Here is a tiny trained network, its code and every weight. The questions are about switching its units off for an input and a target symbol, where a switched-off unit gives its printed mean instead of its output.

import numpy as np


def w(rows, s, z=0):
    codes = np.array(rows[::2]) - 128.0
    scale = np.full(codes.shape[1], s)
    scale[-1] = z or s
    return codes * scale


def f(y):
    return np.maximum(y, 0)


def softmax(a):
    e = np.exp(a - a.max(-1, keepdims=True))
    return e / e.sum(-1, keepdims=True)


def log_softmax(a):
    a = a - a.max(-1, keepdims=True)
    return a - np.log(np.exp(a).sum(-1, keepdims=True))


def net(x, mask):
    ids = ['αβζλμξτ'.index(c) for c in x.split()]
    T = len(ids)
    res = E[ids] + P[:T]
    q, k, v = (res @ M[0].T for M in (Q, K, V))
    z = softmax(np.where(np.tri(T) > 0, q @ k.T / 4**0.5, -1e9)) @ v
    res = res + np.where(mask[0], z, O[0][:, -1]) @ O[0][:, :-1]
    y = f(res @ A[0][:, :-1].T + A[0][:, -1])
    res = res + np.where(mask[1:13], y, B[0][:, -1]) @ B[0][:, :-1]
    return log_softmax(res[-1] @ U[:, :-1].T + U[:, -1])


Q, K, V, O, A, B = {}, {}, {}, {}, {}, {}
E = w([
[125,132,2,12,174],'α',
[148,142,182,136,76],'β',
[99,97,227,167,155],'ζ',
[138,160,145,61,93],'λ',
[198,102,156,107,116],'μ',
[118,218,156,145,110],'ξ',
[117,142,251,99,173],'τ',
],0.018)
P = w([
[36,105,79,13,148],'0',
[138,108,63,117,145],'1',
[142,106,78,163,156],'2',
[170,73,87,169,236],'3',
[116,189,104,149,102],'4',
[176,137,86,217,21],'5',
[122,184,114,140,91],'6',
[187,148,120,187,47],'7',
[251,37,105,235,242],'8',
[166,186,96,162,116],'9',
[254,153,117,174,120],'10',
],0.0066)
Q[0] = w([
[99,203,143,154,156],'head 0',
[70,170,99,2,92],'head 0',
[92,148,232,198,56],'head 0',
[130,185,163,96,35],'head 0',
],0.0074)
K[0] = w([
[62,139,101,128,108],'head 0',
[181,60,203,169,211],'head 0',
[163,227,90,254,85],'head 0',
[197,91,144,144,41],'head 0',
],0.0083)
V[0] = w([
[135,58,146,77,140],'head 0',
[126,199,34,150,158],'head 0',
[127,61,142,60,255],'head 0',
[149,132,155,87,158],'head 0',
],0.0086)
O[0] = w([
[1,134,190,174,46,142],'head 0',
[176,174,132,118,212,21],'head 0',
[156,139,93,101,17,196],'head 0',
[136,139,198,124,83,254],'head 0',
],0.0079,0.0015)
A[0] = w([
[135,225,155,94,112,204],'neuron 0',
[111,144,124,169,156,82],'neuron 1',
[131,67,139,124,113,55],'neuron 2',
[126,146,135,177,101,158],'neuron 3',
[176,116,176,70,37,251],'neuron 4',
[147,164,5,120,135,44],'neuron 5',
[218,135,82,112,172,160],'neuron 6',
[135,172,136,98,138,43],'neuron 7',
[152,144,144,108,190,84],'neuron 8',
[117,111,34,112,130,85],'neuron 9',
[121,73,66,89,110,101],'neuron 10',
[209,113,156,73,100,177],'neuron 11',
],0.012,0.0031)
B[0] = w([
[234,122,77,149,143,199],'neuron 0',
[143,89,84,74,107,149],'neuron 1',
[14,138,137,156,105,140],'neuron 2',
[131,97,237,139,182,157],'neuron 3',
[117,131,79,45,216,246],'neuron 4',
[163,172,149,168,62,172],'neuron 5',
[63,170,121,129,54,173],'neuron 6',
[113,103,130,185,101,142],'neuron 7',
[169,91,92,122,148,171],'neuron 8',
[119,217,181,146,59,162],'neuron 9',
[49,234,238,123,194,167],'neuron 10',
[3,152,80,106,131,186],'neuron 11',
],0.0079,0.011)
U = w([
[88,203,194,148,189,166],'α',
[136,111,125,92,93,18],'β',
[44,43,188,75,27,48],'ζ',
[142,125,229,122,144,210],'λ',
[112,95,3,97,83,255],'μ',
[173,199,99,209,223,188],'ξ',
[47,93,53,74,132,118],'τ',
],0.0066,0.0033)

Each question gives the input, a string of symbols that net reads in full, and the target symbol t.
The units are the heads (4 rows each of Q, K, V and O) and the neurons (one row each of A and B). Each row of codes is followed by its name. A weight is (code - 128) times the scale printed after its matrix; where a second scale follows, it is the last column's (O, A, B and U).
mask holds one flag per unit, heads first, then neurons. A switched-off unit (its flag False) gives its mean, the last column of its rows in O or B, instead of its output. The means were averaged over made-up inputs and are rounded, as every weight is.
A unit's drop is (log p(t) with every unit on - log p(t) with that unit switched off) / (log p(t) with every unit on - log p(t) with every unit switched off).
The circuit of an input: a set's keep is (log p(t) with only the set's units on - log p(t) with every unit switched off) / (log p(t) with every unit on - log p(t) with every unit switched off). Starting from the 12 units with the biggest drops (on a tie, the unit counted first), units are removed one at a time, each time the one whose removal leaves the highest keep (on an exact tie, the one counted first), for as long as the keep stays at least 0.8.
units of the circuit, in order: the units of the circuit, biggest drop first
most important unit: the unit with the biggest drop
k most important neurons: the k neurons with the biggest drops, biggest first
drop when u is switched off: that unit's drop, to one decimal
input ζ β ζ α ζ τ ζ ξ λ, target τ: most important unit : neuron 11
input β λ ζ ζ ζ ζ ζ λ, target τ: units of the circuit, in order : (neuron 4; neuron 11)
input λ μ ζ λ α β τ ζ ζ τ α, target α: units of the circuit, in order : (neuron 10; neuron 9)
input μ β ζ α ζ λ α ζ μ, target μ: units of the circuit, in order : (neuron 10; neuron 11)
input λ ζ ζ, target ζ: units of the circuit, in order : (head 0; neuron 0)
input τ ζ ζ τ ζ, target ζ: 3 most important neurons : (neuron 0; neuron 10; neuron 2)
input ξ ζ λ ζ β ζ ξ ξ ζ τ, target ξ: units of the circuit, in order : (head 0; neuron 8)
input τ ζ λ ζ λ λ ζ μ, target τ: 2 most important neurons : (neuron 11; neuron 4)
input μ ζ α ζ ζ τ α λ ξ τ, target ξ: 2 most important neurons : (neuron 0; neuron 6)
input ζ α μ ζ ξ ζ, target ξ: 2 most important neurons : (neuron 8; neuron 11)
input ζ λ λ ζ ζ ξ β, target ξ: drop when neuron 11 is switched off : 0.0
input ζ ζ λ ζ λ ξ ζ, target ξ: drop when neuron 8 is switched off : 0.2
input ζ ξ ζ α α ξ μ, target τ: drop when neuron 11 is switched off : 0.5
input ζ α ζ μ τ α, target α: drop when neuron 10 is switched off : 0.7
input λ λ λ β ζ ξ, target ξ: most important neuron : (neuron 0)
